Each row has a name. Each question is about the rows just above it.

lupo: [160 149  99 118 122 146 183 147 174 108 101 120 165 107 175 132 145 182
  77 183 142 101 136 122 130  67 111 128 102 121 161 107 178 123 129 148
 112 126 143]
vazan: [ 93 159 131 136 152 132 183 168 128 176 155 145 177 121 142 102  91 136
  77 113 139 183 176 109 124 140 169 111 124 138 112 117  84 175 121 103
 147 108 160]
Bopak: [118 122 101 107 105 156 183 116 167 118 109 114  97 121 104 182 142 137
  77  93 160 109 127  80  90  71 103 161 139 126 169 172 156 146 130 127
 159 154 170]
sez: [146 134 129 170 124  89 183 112 115 101  86 154 187 142  85 162 107 123
  77 202 128 125  77 124 152 162 114  92 121 138 173 102 152 132 122 145
 131 131 140]
Lavag: [142 116 112 121 108 156 183 112 157 132 134 115 139  92 154 153 144 209
  77 115  91 118 170  82 130  79 101 150 131 117 117 179 122 176 131 126
 122 182 142]
Kelo: [160 149  99 118 122 146 183 147 174 108 101 120 165 107 175 132 145 182
  77 183 142 101 136 122 130  67 111 128 102 121 161 107 142 103 118 137
 173 186 138]
foru: [175 104 128 123  86 141 183 164 193 155 122 149 145  59 138 144  93 143
  77 142 103  96  94 120 139 126 137  93 116 152 171 120  89 159 117  87
 113 140  98]
Pusen: [175 104 128 123  86 141 183 164 193 155 122 149 145  59 138 144  93 143
  77 142 103  96  94 120 139 126 137  93 116 152 171 120  75 115 127 135
 149 127 106]
Pekar: [155 183  98 133 126  89 183 146 133 172 106 147 151 153 172  97 112 129
  77 118 149  77  74 137 136 159 160 104 144 150 174  95 170 121 122 158
 110 143 122]
mival: [ 93 159 131 136 152 132 183 168 128 176 155 145 177 121 142 102  91 136
  77 113 139 183  74 161 144 119 188 109 115 119 134  99  84 127 137 161
 102 108 114]
zagot: [ 84 115 131 115 125 119 183  89 100  62 118 109  70 145  93 144 128  83
  77 133 133 112 168 101 117 113 107 139 170 129 145 153 177  95 133 129
 144 124 179]
How many entries does [ 93 159 131 136 152 132 183 168 128 176 155 145] have?
12
Count the entries of [142 116 112 121 108 156 183 112 157 132 134 115 139  92 154 153 144 209
  77 115  91 118 170  82 130  79 101 150 131 117 117 179 122 176 131 126
 122 182]:
38
Number of entries in [160 149]:
2
Go on from [183  74] to the end of its row.
[161 144 119 188 109 115 119 134  99  84 127 137 161 102 108 114]
Number of entries in [160 149  99 118 122 146 183 147 174 108 101 120 165 107 175 132 145 182
  77 183 142 101 136 122 130  67 111 128 102]:
29

mival: [186 178 155 147 180  69 109 144  99]
Puzog: [ 25  53 112 147 181  42  66 107  53]
sez: [ 55  84 129 145  70  70 109 144  99]
lupo: [124 129  97  83 121 121 168 154 174]
foru: [164 129  98  49 149 149 174 131 188]
Count the entries of [ 55  84 129 145  70  70]:
6
Count the entries of [ 55  84 129 145  70  70 109 144  99]:
9
After [147 181  42], its row goes on with
[ 66 107  53]
Go on from [147 180] to the end of its row.
[ 69 109 144  99]
Go on from [129  97] to the end of its row.
[ 83 121 121 168 154 174]

sez: [136 123 139 111 133 141 131 121 118 113 124 126 114 118 119  98 141 174
 154 127 125 128 164 124 157 118  93  95  94 133  79 142 177]
lupo: [122 107 166 120 208 110  87 118 120  97 111 152  81  72 135 151  71  39
 109 138 122 103 118 175 139  72 115 167 158  93  79  63 114]
Pusen: [128 121 134 141 144 140 119 128 123 124 124 137 140 130 143 122 120 122
 120 133 129 111 150 144 139 130 116 105 123 128 108 132 145]
vazan: [107 109 157 123 133 121 101 136 106 104 127 127 130 118 135 135 119 131
 135 150 133 142 142 131 144 118 120 108 136 100 127 143 140]
zagot: [120  93 145 124  87 121 133 127 122 144 105 132  99 153 127 111 145 109
 133 100 124 131 148  98 136 153 132 148 150 123 121 124 157]
Puzog: [130 135 146 124 138 160 128 110 149 150 133 153 152 153 127 111 146 164
  93 118  92 133 125 140  86 146 113 111 140 135 152  91 155]
Lavag: [139 139 130 112 119  89  80  77 122 144 137 154  86 150 152 113  77 104
 172  80 129 139 122 132 146 150 147 147 101 143 137 149 150]
foru: [144 134 140 113 135 154 148 119 128 139  99 162 156 170 130 122 148 176
  87 127 104 141 158 159  63 170 103  89 132 111 113  99 180]
Bopak: [133 157  66 146 107 107 149 104 151 136 148  88 150 142  88 102 128 141
 150 118 111 113 101 117 128 142 138 124 148 147 111 130 155]
Number of entries in [136 123 139 111 133 141 131 121 118 113 124 126 114 118 119  98 141 174
 154 127 125 128 164 124 157 118  93  95  94]:
29
Go on from [130 118 135 135] to the end of its row.
[119 131 135 150 133 142 142 131 144 118 120 108 136 100 127 143 140]
After [153 127 111 145], its row goes on with
[109 133 100 124 131 148  98 136 153 132 148 150 123 121 124 157]

